The five nearest rows among all rows above each row, by straight-line distance, nearest first (none for the first six rows):
0: [ 17  -1   1  -7   7 -12   3  -5  18 -22 -16   8 -15  57  12  -2   9   8
   0 -12  -1  36  35 -10   4 -63  32   6 -14  29  11   4]
1: [ 10 -11   0  -1  -8 -13 -19  -9  36 -25  11   7 -16  47 -11 -13  11  -3
  14   0  -1  28 -32   7  -2  29  -1  16 -17  18  13 -10]
2: [  8  -1  -1  -6 -15  -3   4 -14   9  26 -17   9 -25  17 -17   0   7 -11
   8 -13  11  22   3   5  11  -7   8  -9 -12  34   3  16]
3: [-11  17  -4   1 -18   5  -9  13 -37  -8  14  16 -19   0   0 -11   9 -12
 -10  -2 -21  10   6  -6 -20 -12   1 -20  20 -26   1 -21]
4: [  3   7 -10 -16 -10 -13   2  -5 -12  -2  16   2  -7  15 -24   6  10   2
  10   0  -7   7 -19   4 -12 -17   9 -17   5  -3  11  30]
5: [-11   8  -9 -29   4   8  16  13   0  -2  -9  -3  -2  -6   0 -10  11   0
  19  -4   5 -22 -20 -15   4 -18 -10   2  22  -8   6  -8]
6: [ -1  17 -10  -2  17   9  10 -15  -9 -14   1 -10   5  -3 -11   6   4 -52
   8 -18   3  23 -35   1  -2 -10 -30 -16  14  -6   1  24] : 4 5 2 3 1
7: [  4   5   9  -3  10 -17 -23   1   0   8 -14   0   4   3 -20  16  14  -2
   3  -8  -4  36  13  -4  -6 -15  -5  10 -29  18  13  -7] : 2 4 1 0 5
8: [ -8  16   7   0   9  -8  -8  -5  10   1 -16 -10  -2  30   1  -5  -3 -15
  10  -8  -1  -2  -2  -4 -10  15  -8  -9 -14  -3   9  -1] : 7 2 4 5 1
9: [-25  14 -13   2  13   0  -1   2  -3  -7 -11   2   7  30 -24  12  -8 -18
  19  -1  16   3 -19   4  -7  10 -41 -17 -15 -12 -14  15] : 8 6 4 5 7
10: [ -7  -3   6  -2  -6  -3  -7   2  -7 -16   7  -3  13  44 -14 -15  -2  -8
   7  -9  10  -7   4  14  -2  29 -13  -2  11  -3   8  -6] : 8 9 1 4 5
11: [-15   6  -6   3  -2   5   4   7 -14   9 -10  -5 -34 -15  -7   4  -4   4
  11   0  -5  -6 -14   4  -6   9  -5 -31  -6 -17  -8 -22] : 3 8 5 4 9
12: [-14  22  -2  12  -1  12 -26  -2  -5 -10 -12   2 -21   2   4   1  -5 -31
 -19   1 -22   3 -10  -7   4   0 -15 -13  28   3  -8 -12] : 3 8 11 6 5
13: [  9   2  -4  -4  12  -7   7 -19 -10  -3  -1  13  10  -1  -5  -7 -14 -14
   9   6   8  10 -17   6   3  -7 -15 -30  35  -9  -1   3] : 6 4 5 12 8
14: [-11  25   1  17  -3  -3  -7  20   7  -6 -10  11 -16  50   6   6  22  -9
   0  13 -16 -19 -18   0   2  33 -27  22 -21  12   9 -14] : 8 10 1 9 12
15: [ -3  -3  -4 -18   3  -6  -4  -1  24 -10 -23   3  -6  25 -12  11 -12 -10
  18 -12 -11   7 -19  11 -11 -25 -24  61  -8  -2  16  -2] : 8 7 5 1 9
16: [  8  -7 -14  -8  30 -10 -10   1   2 -18   3   9   0  56 -10 -13   4 -13
   5 -12  -9  12 -17  -4   5   2 -12   8  -6  15 -17   7] : 8 10 1 9 4
17: [-10  13  -1   7  -6  -2   8  20   2  -7 -14  -9  -1  -4  -9  13  -4  -1
   3   9  -7   7  -5 -16  -1  16 -14  27  -4  33  12   8] : 8 7 14 5 2
18: [-14   6   7  -3   3  -7  16   5  25  -9  -1   4 -13 -18 -16  -4  16   1
 -10  -7  -4 -17 -15  -7  -8  -2   1  42   6  23   2  22] : 17 5 15 4 8
19: [ -9  -6 -11   2  -2  -2 -15   6   7 -19  -3   9  13   6   4  28  -6 -22
   2 -10 -10  -5   5   5   1   2 -37   7   4 -15   5  22] : 9 8 10 17 12
20: [  0  12  -4 -20   0   1   0   5  -3  -3 -15  -4   5  -4   6  -5   9 -10
 -24   6 -27 -21 -28  10  -5   5 -24  13  11  17  -9  -2] : 12 5 17 18 8
21: [  7  -4   8  -5  -4 -18  -4  -7  24   2  20   8  -1  -4   8 -11  -3  -3
  -7  -9   6  -1   0   7  -4 -40   5  -1  17  -3  -5  -4] : 13 4 5 18 8
22: [ -9  -8 -12  -7  24   4   0 -14   1 -27   0   1   5  26  -7  -3 -13 -10
  -1 -13  14   5   0  12  -6  28  -5 -10  13 -16   2   1] : 10 8 13 9 16
23: [ -1  -5   0 -10   5 -18  -1   4  -3 -17   6  -3 -13  -5 -24  -2  12 -63
  -9  10  -3  -4 -22   0   1  20 -25 -13  24 -17   5   9] : 6 13 12 19 22
24: [ 13  -5   4  -3  -2   7 -21  -9  30 -10  -4   8 -16   5  -4  -4  38  25
  -3 -10  13  44   3   2   5 -26  27  34 -25  30  -2  22] : 7 2 0 18 1
25: [ 13  -8   4   5  10  -5  12  -5   5 -12 -11  -7  10  -2 -15   5 -19   8
  -9  10  -9 -24  -6 -20  -4   6 -14  40   9  -1  -2  12] : 17 18 20 19 5
26: [-16  31   1  -3  19  -5  -6  -1  19 -12   5 -11  13  40 -15  12  -1  14
   1   0   4 -33 -27  -9  -5   2 -11   2  -9   1   0  13] : 8 9 10 16 25
27: [-15 -16 -12 -14  17 -10   9 -14  10 -11  18  17  11  28 -19 -10  22   9
  -6   9  10  -2  -2   2  10  20   8 -10  -1   7  16  22] : 22 10 4 16 8
28: [-27  52  10  10  -4   0  16  21  -9  -2  10 -10  -2 -10  18  -1   2 -28
   3  -7  -6  10 -16  -9  -1  26 -34 -33  11  -6 -10   7] : 12 6 11 8 9
29: [-23  13  -1   5   3  12   7   4  12  -1  -7   5  -7   8  10  -3 -15  -1
  -7 -21  -6   1  16  -1   7  35 -12 -57  -4  -9 -14 -27] : 11 8 22 28 12
30: [  9 -13 -20 -20  -2  -4  -2  -1  15 -14 -40  13  14  -7   0  -8  -3 -16
  20  -4  -9 -22   0   1  18   0  12  63  -6  25  -1  -4] : 15 25 18 17 20
31: [ -1  17 -11 -25   4 -13   8 -11  -8 -15  -9   6  17  24 -15 -13   4 -22
   3   0 -15  -2   2   9  -9  -1 -22  36   2   8   0   0] : 20 15 16 10 8
32: [ 11   4 -12   2   3 -12  18  19   4 -25  -9  -9  11  10  15  16  21  -5
 -19 -14 -13  -3   6 -10  -9  -1   1  10 -15  23   1   4] : 17 20 8 18 31
33: [  1 -19  17   8  10  -5 -30  12  -1 -20   8 -10  14   2  -9  18  17  11
  -9  -4   2  20 -29   8 -11  -5 -29  34  -6 -10   5 -18] : 7 19 15 25 17
34: [-15   9   1  14  -4  21  -5   6  -3  18   6   9   0  17  -5 -10  19 -23
  -5   1   6 -16 -14   5   0  14 -19 -23 -21 -29   6  -6] : 8 11 9 10 29
35: [ -1  -7   3  -6  14   9  -5  -7 -20 -15   3  24   7  32   2   8   0 -24
  -2  14  -8  12 -29  11  -7 -12 -31  59  -3 -35 -11  -9] : 31 15 33 19 16
36: [ -8  23  -8  -9  -4  -2 -13 -19   9 -26 -12   8 -19  29  -6   7 -12 -16
 -18 -12  -5 -15 -29   0  -3   6 -39  29  -1 -24   9   3] : 19 31 15 8 26
37: [ -1  16  -1  -8  11   0   3   4 -10  -1   3 -11  -4  16 -22  16 -13 -19
  16  11   6  -4  -7  23 -19   9  14 -12  14  20 -11  12] : 4 8 22 13 10
38: [ -3  24   2  -1  15  -2  -1  -1   8  -6 -15  -2  -9  17 -32  17  15 -41
  13  19  -6  11  -6   2 -10 -55 -34  61  14   0  12  12] : 15 31 35 18 36
39: [ -8   7  12  10  15   2   4  15   1   8  10   4 -14  23   4 -18   9  -4
  25 -16   2   0   8   2   5   1 -19  -2  19 -27   7  11] : 8 10 34 5 22
40: [ 13 -14 -22  -2   9  -1  -9  -7 -22 -33  16  -4  17   8   3  -5  -4 -46
 -28 -10  -3 -24 -17   2   1  -3 -10 -16  11  -9   7  -5] : 23 22 13 19 6
41: [ -4   0 -19 -16   3   3   9   1  -5  -4 -27   8   3   6  -5 -17  11 -37
  -9  11  -7  -1   3   5 -11  -8   3 -10 -29  15   1   1] : 8 31 32 20 2
42: [ 12  14  16 -16  -2   4  11  -4  -5  -7  14  -2 -13   3   7   9   1   9
  14   4  20  23 -15  21 -10  -3  -6 -28  -2 -14 -13  29] : 4 13 37 39 11
43: [  2  26   3   9   3  18  14   0  14 -28  -5  -4  -1  -1 -21  22  10   2
  -2 -15 -12  -4  -6  -2  -8 -11 -18  29 -15  33  -1  13] : 17 18 32 25 31
44: [  1  -2   9   1  16   6  18 -11  -7   3 -27  14  13   2  -3 -22  10  14
   7   7 -15   0   9   8   3  21  -4  14  -9  -5   7   9] : 8 25 31 41 27
45: [  4   9   0 -19   5  10  -9  -7  -2  -8 -20 -10  10   5   1 -29   2  -4
  -2  -9   5  -3  -1  -1   9  10  -1  38   8   5   3   9] : 31 44 25 20 30
46: [  6  23  -8  -1  12 -15  -2  -6  -8   1  17   3   1   3 -10   3 -22  10
  19  -1 -11  10  -8 -16  10 -52   5  14  19  10  11  -5] : 21 4 5 13 7
47: [  6  -7   3 -15   0   8   0  11  20  -9 -19   5   8   7 -34   3   4  -5
  32   5   0   8  16 -12  -2 -11   3  63 -11  39   4   9] : 30 17 15 43 18
48: [ 16   5  -5  15   2   7   1  14   4 -23 -19 -13 -16  -3 -12 -14   9  -5
  -2   4  -4  -9 -11  -2   4  15  -7 -18   2  18   5  22] : 17 8 32 20 41
49: [  1  34  -5   9  -2  -8 -21   1   7 -16  -7 -12 -14  48 -35  25  27 -13
  -4 -16  15   6 -39 -17  -8  -6 -34  32 -21  10   6   7] : 36 26 43 14 9
50: [ -8  15 -14   5   9  -5 -10  19 -10  -2  -7  16   1  20  -4  -5   6  10
  13  -3 -14  -2 -14 -10 -14  -4 -19  -7  15 -12  12  15] : 39 4 8 5 19
51: [  8  -5 -18  -9   9 -14  -5  14  28   5 -24   1  -4  34   3  -7  26  29
   9  -5  -2  -1  12 -24   8  -8  35  44 -13  40   4  -1] : 47 24 30 32 0
52: [ -4  11  -2 -26  12  -2   1  10   7  -6   6   2   0  27 -19   9  -1 -29
  22   0  -2  11  15  -8   3 -28  15  24   5  23  12  11] : 47 31 46 37 7
53: [ -1  54   6 -17  36 -16 -23  10  -2  -5  -4 -25  -4  48 -24  21 -12   7
   9  -2  13   0 -63 -14 -10 -23 -50  -7  15 -19  19  -2] : 26 49 9 50 36
54: [ 22   1  -2 -15  -2  -6   4 -18 -10  -5   1  -3   2  13 -16   6   5   0
   2   5   5  30   4  -3   0 -15  -7   6  -4  22   4  -3] : 7 2 4 52 31
55: [ 18  -8 -18  11  -3 -10  -1  -9  11  -5   4  10  -6  23  -4   5  25  17
   3  14 -18   2 -10 -18   2   0  18 -19  13   9  12   1] : 4 27 50 54 48
56: [-13  27 -18 -20   6 -17 -23   2  -5   5   7   4 -31  33   3 -14  17 -11
  12  -1  12   0 -11  -5  -7  -1 -10  31   6   5  13 -18] : 8 31 50 45 14
57: [  1   0  -6   1  -6   2 -20   9  12 -10   0  -6   7  -9  -5  20 -10  20
   0 -19   0  17 -13  -9   5  13   4  29  -3   5   6  -2] : 17 33 45 25 7
58: [-19  17 -11  -9  12 -10  -2  -7  -6  -4 -13   5  10  35 -20   8  -7 -24
   6  -9 -13   7  13 -19  -2   4   9  -9  11  11  -5  -8] : 8 52 37 31 22
59: [ -8  32  10  15   4 -17 -12   6  -6 -13 -22   9   6  14 -17   3   0 -16
 -14  -3  -2  -6 -13 -23 -13   6 -10  53  24   2  -5  10] : 25 17 31 45 18
60: [ -5  21   7   5  -5   3 -12  11   1  -3  -5  -1 -17  27  -5  14   1  13
   7   0  -6 -12 -15   3   2  -1 -41 -17  22 -25 -13  12] : 50 39 9 19 8
61: [ -8  11  -6  -1   2  11  16   0  10   8 -13   4  11 -14   5 -11  -1   5
   4  -7   0  -6   4  -2 -11  -3  -3 -24  30   5   7  14] : 13 5 50 48 44
62: [ 20   6   0  -7   2   1  -3   1 -11   4  22  10 -19  34   6 -13 -12   3
  -3   1 -12   8   6  17  -6 -31  21 -35   7 -17  -4   5] : 4 21 42 3 13
63: [  8  -2  -5 -20  -3  -6 -11   1  14  -5  16   8  13   5   8   8   2  17
  12   1  -1  10 -18   2   5 -15 -10 -38  12 -14   8  28] : 4 42 13 50 61
64: [ 12  49  -4 -11  -5 -12   8   1 -14 -22  11  10  -4   8 -11  13  12  -8
  18   0 -18  -5   6  -3  -7 -45 -15  13 -49  -7  -4  24] : 43 4 31 54 52
65: [ -8  14  -3  -9   6   8  12  17   0  -7  -2  -4 -20   2  -1   0   4  -4
  -6 -13  11  -6 -19  -3   1 -29   3  -1  -4  -8   5 -17] : 5 11 21 8 50
66: [  0  -8  -8  -9 -10   6 -11 -16  -8 -26  12  -9   2  14 -19  -5  -1 -34
   1  -7   0   0 -17   6   4 -14 -29  -2  25  -8  -8  -3] : 40 13 6 23 19
67: [ -4   5 -13 -12   7 -14  -8  -6  -2  -7  -4 -13  15  32  -9   1  16  31
   5   3  -8 -27 -23 -32  -6  -6  25  -7  13  24   3  13] : 55 26 4 50 27
68: [ -6  17 -13   5 -12 -12  -7   1  -1 -11   5   0   4  53 -21  13  17 -11
  -1 -15  -1  -7 -29 -10  11  15 -13  26  -2   6  -5   8] : 49 16 26 14 10
69: [ -4  11   1 -10  19   2  -6   5   0   7 -19  -4 -27  24 -14 -10  28  -9
  -9 -21  -2   6  -6   8   2   5   4  -8  -5  27   6  -5] : 8 2 65 48 41
70: [  8  11  -6   7 -14  -2  23  10   4 -27   6 -13 -14   4   3  -8  -3 -16
 -27  -2   3   4  11 -15   1   4 -13 -32  -9   8  10   3] : 48 32 65 8 41
71: [  0  10   7  -3   4 -12  -2 -26  -7   0  -7  12  -3  -2  -2  -6  -8 -29
  15 -12  -6   2   7  -4   5 -12   4  30  -7  10   2  17] : 45 31 52 54 8
72: [ -2  29  -7   4  20 -20 -23   9  -7 -25 -14  -2 -14  15 -21  14   4  -1
 -16   3   6  25 -27  -6  -5 -12 -11  -7   7  14   1 -30] : 65 12 69 54 7
73: [ -7  37  11 -18  17  -8 -19  13  -1  10 -25  -5  -7  16   9  10  -3 -20
  -2  -4   3  -7 -17  -3 -15  -3 -23  16  14   2 -16  -2] : 8 20 59 12 56
74: [ -7  10   2  -7   9   2  -3 -14  -5 -18 -12   6   0  14 -13 -21   6  -8
 -17   1  -2 -28 -13  10 -24  11 -28  32  -3 -12  -5  16] : 31 36 45 20 25
75: [  0  -9  -9  -9 -15   3  14   1  -4 -16  -2  -6  10  -4   3  -9   1 -22
   3  -6   2  -8  29  -5  -6  -9   2   6  19  -6 -13  21] : 61 71 45 19 66
76: [ -5 -17 -10   3   7   9  12   6  10 -28   1  -2  -3   5  -9  -4  13 -16
 -12 -23  -2  16 -10   1   0  41 -17 -12   2   0 -11  -5] : 22 48 10 70 8
77: [  3  10  -1   8   6   0   5  -4  -4 -12  10   4 -18  49  -2  17  13  -8
  -9   9   5   1 -34   3   7 -24  -4  -7   2 -15  11   2] : 65 4 68 60 50
78: [  5  17 -13 -14  13   2   0   5   2 -23 -23  -1   0  25  -6   7  -9  -5
  22 -12  -2   2   2 -20   9   3 -14  45  -1  25  11  43] : 17 45 47 52 71
79: [-12  12   0   6  17 -25   9   8   2 -26   4  25 -13  39  -3 -10  33  -6
 -15  -4  -7   9 -15  13  -5 -12 -19   2   9 -33   9  -7] : 77 50 39 65 16
80: [  9   1  -5 -16   1  10  -1  -2   6 -29 -20   4  -9 -18  -6  -7  -5 -31
 -20   4  -7 -16 -20  11  -5   9 -28  36   2  -1   4 -29] : 20 74 36 31 45
81: [  1  11   1 -16  -4 -10  -9 -10  -4 -12   6  11  -6 -20  -7  -2  19  -2
   2  -1   2  -3 -14  15   8 -21   1  61 -19  14   8   0] : 71 18 45 31 30
82: [ -4  -8  10   8  14  -1  -8   0   7 -25  10  -5  12  35  10  29   7   9
   2   5   2 -22 -20  15   6 -10 -34  26  11  -4   0   5] : 19 26 33 77 60
83: [ -8  13   3  -2  15  10  13   4 -11   9 -34  -1  -4  -6  13   3  -6 -24
 -11  -5 -24  -2  10  16  -2 -12   1  18 -19  -2 -19 -15] : 41 71 20 65 44
84: [  9  17 -11 -18  -5  -1 -13   7  32 -22 -10  -5  -8  25 -11   6   9  -2
   5  10 -19  15 -19  -1   9 -13  -6  63  -4  12  -3 -10] : 15 81 47 31 57
85: [ -7   9 -11   4  10   1   1   1  -4 -13 -17   3  -5  -5  -7  11   7 -34
  -5  -7  -8  -1  -8  -1  12  -3 -18  25  -6 -27   5  -8] : 19 80 83 65 36
86: [ -4  10 -14 -10  -7   9   8 -11 -11  -2 -23  -4   6 -20  -1 -16  13 -23
   6   9   6   6  29 -15   4   4  12  25  13  21   3  13] : 75 45 71 17 41
87: [ -1  10 -19   5  13  -6  -9   5  -4   4   1  13 -11  22   5 -25   5  29
   7  -1  -7   9   1  11  -8 -22  10 -26  16 -44  13 -19] : 62 50 39 3 79
88: [ -9  20   7  11  -5  -6  -7  27  -8  -9  -4  10 -12   8  -3  -8   4  10
   6   9 -23   9  -2   5 -22  16  34 -14  13   0  21  12] : 50 4 55 48 3
89: [-20  10   9   6  14 -18   3  22  -4  -3 -31   4 -15  25  -7  -4  31  11
  -1   5  -2 -11  -5   1  -1  23  -9  43 -63  36  14 -37] : 14 17 69 7 51
90: [  9 -13  -7 -22  13   1 -24  -8   5 -18  14  25   5   9 -26  -6   2 -19
   3  11   3  -4  15   2  -1   7  -2  47   7   1   0  20] : 31 45 71 52 74
91: [ 10   1  -1   0   9   8   1  19  11  -8  -4  11 -28  40 -21   2  24  -4
  13  -2   2 -18 -32  -8 -15  -7 -10  47  -4  18   7   1] : 68 84 15 49 56
92: [ -9  26   0 -12   9   4 -18  18   7 -11 -10  -1 -31  23  -4  12   8  -2
   3  11   3 -16 -21   8  -3 -21  -5 -17   4   5  16  -1] : 65 77 50 60 69
93: [ -1  19  29  -6  -3   3  -2  -4  -8   9   4   9 -12  -8  -8 -19  30   2
   2   5   0  14   8  -6 -11 -25   6  -9  13   1   0  37] : 4 61 42 21 39
94: [ -5  22  25   4   5  -3   1  -3   0 -14  -2  -8 -22   3 -16  11   3 -21
   0   5  -2  12   2  10  -6   5 -24  15  -2  -1  16  -6] : 85 8 17 54 71
95: [-11  -5  13  16  -9  -8  -9   4  -6  -1   5   0   7  -9 -12  16  -9  24
 -12  10 -30  10 -31  14 -25  -5  -9  46 -10 -13   2 -10] : 33 57 25 81 17
96: [ -5   4   9  17  18  -5 -14   5   3 -26  -4  -5  -4  49 -20   7  19   2
  -5   9   3  28 -28  -5   5  15 -14  21 -18  37  -8 -11] : 16 1 68 72 49
97: [ 11  20   9 -16  -4  11 -21  10 -10   4 -22  12  -5 -12 -18   9  -4 -24
  12  16 -11   6  12  15  -1 -15 -10  41  21  19  12  -4] : 94 71 52 86 31
98: [ -1  24   7  -5  13 -12  14 -11 -14 -16   5  11 -36  42  -2   3  20  22
   8  12 -13   9 -14   4 -10 -31 -16  11   4 -13  12  19] : 77 79 4 50 92
99: [-23  16 -12   7  13 -10  14   2  -8  17   0 -19 -12   0  15 -22  -4 -32
  13  10   2  -3  -6  12   3   9   3  -6   8   7   3 -11] : 8 11 37 61 65
100: [  4  42  13 -14  -5  -6  -4  -7  -6  -9   1  -6 -14   9  -1  -2   4   2
  18   0  -6 -23 -12   5  17 -12  -7  43  19  11   7  27] : 45 71 81 78 18
101: [  7 -22   5  -6  -1   5 -11   2  -6  -7 -38  12  -6   8   8  -9  18  -4
  -3  -6 -12  13  12  -7   9  -8 -15  19  -9  11  12  -1] : 44 45 7 54 41
102: [ -2   2  -2   4   2  -2 -26   0   6  14 -45   7 -12  20   3  -2  20   3
  -4  -7  -5  -8  -5  -5  -7   2   8  15   0  16   0  -2] : 101 69 8 45 73
103: [ -1   8  -3  -3   2   9 -21  -3   3 -25 -10  -6  -9  37  -8  14   6 -18
  -6  -6   1 -11 -22  -1 -20  -5 -16  30 -13   1  11 -20] : 36 91 68 49 8
104: [  0  28  11  -8   8 -16 -10   5  19  -7 -21 -10 -15  17   1  25   7 -23
  13   3   1  17 -13   2   3 -36   2  55  10  10  10  17] : 38 84 15 52 100
105: [  8  13  18  -3  -1   1 -11   6  -8  -5   2   3   9  -9 -15   0  -1 -16
  -1   2 -17  -6 -10  16   7 -16  -3  28  -7 -12   6  17] : 71 85 81 94 97
106: [  3   6   2 -16 -15  -3   2   4   9  -8   4   3   5  18  -2 -10  -5 -29
   7   8  -8  -9  10  -1   7 -14   1  28  -1   0   9  28] : 71 105 52 75 31
107: [  4  -3  -1   6  -8 -14   7   3   1  -5 -19  -1   2   4 -11   7  16 -11
  12  -7  -4   4   0 -15   3   9 -10  21 -13  39   8  -5] : 17 32 101 54 7
108: [ 14  -9 -17   4  -4  -4 -14 -19  10 -20 -22  13  14   1  -2 -10 -13 -26
  -7  -9  -7 -21 -10  -2   7   8   5  51   4  11  12   7] : 30 45 71 25 90
109: [  2  16  -4 -10   8  15   8  -5 -12 -12   7  -8   1  -4  -8   0  -3 -27
  17   8  -5  11  11  12 -17 -14 -10  -7  -9 -32  23  17] : 105 94 85 4 106
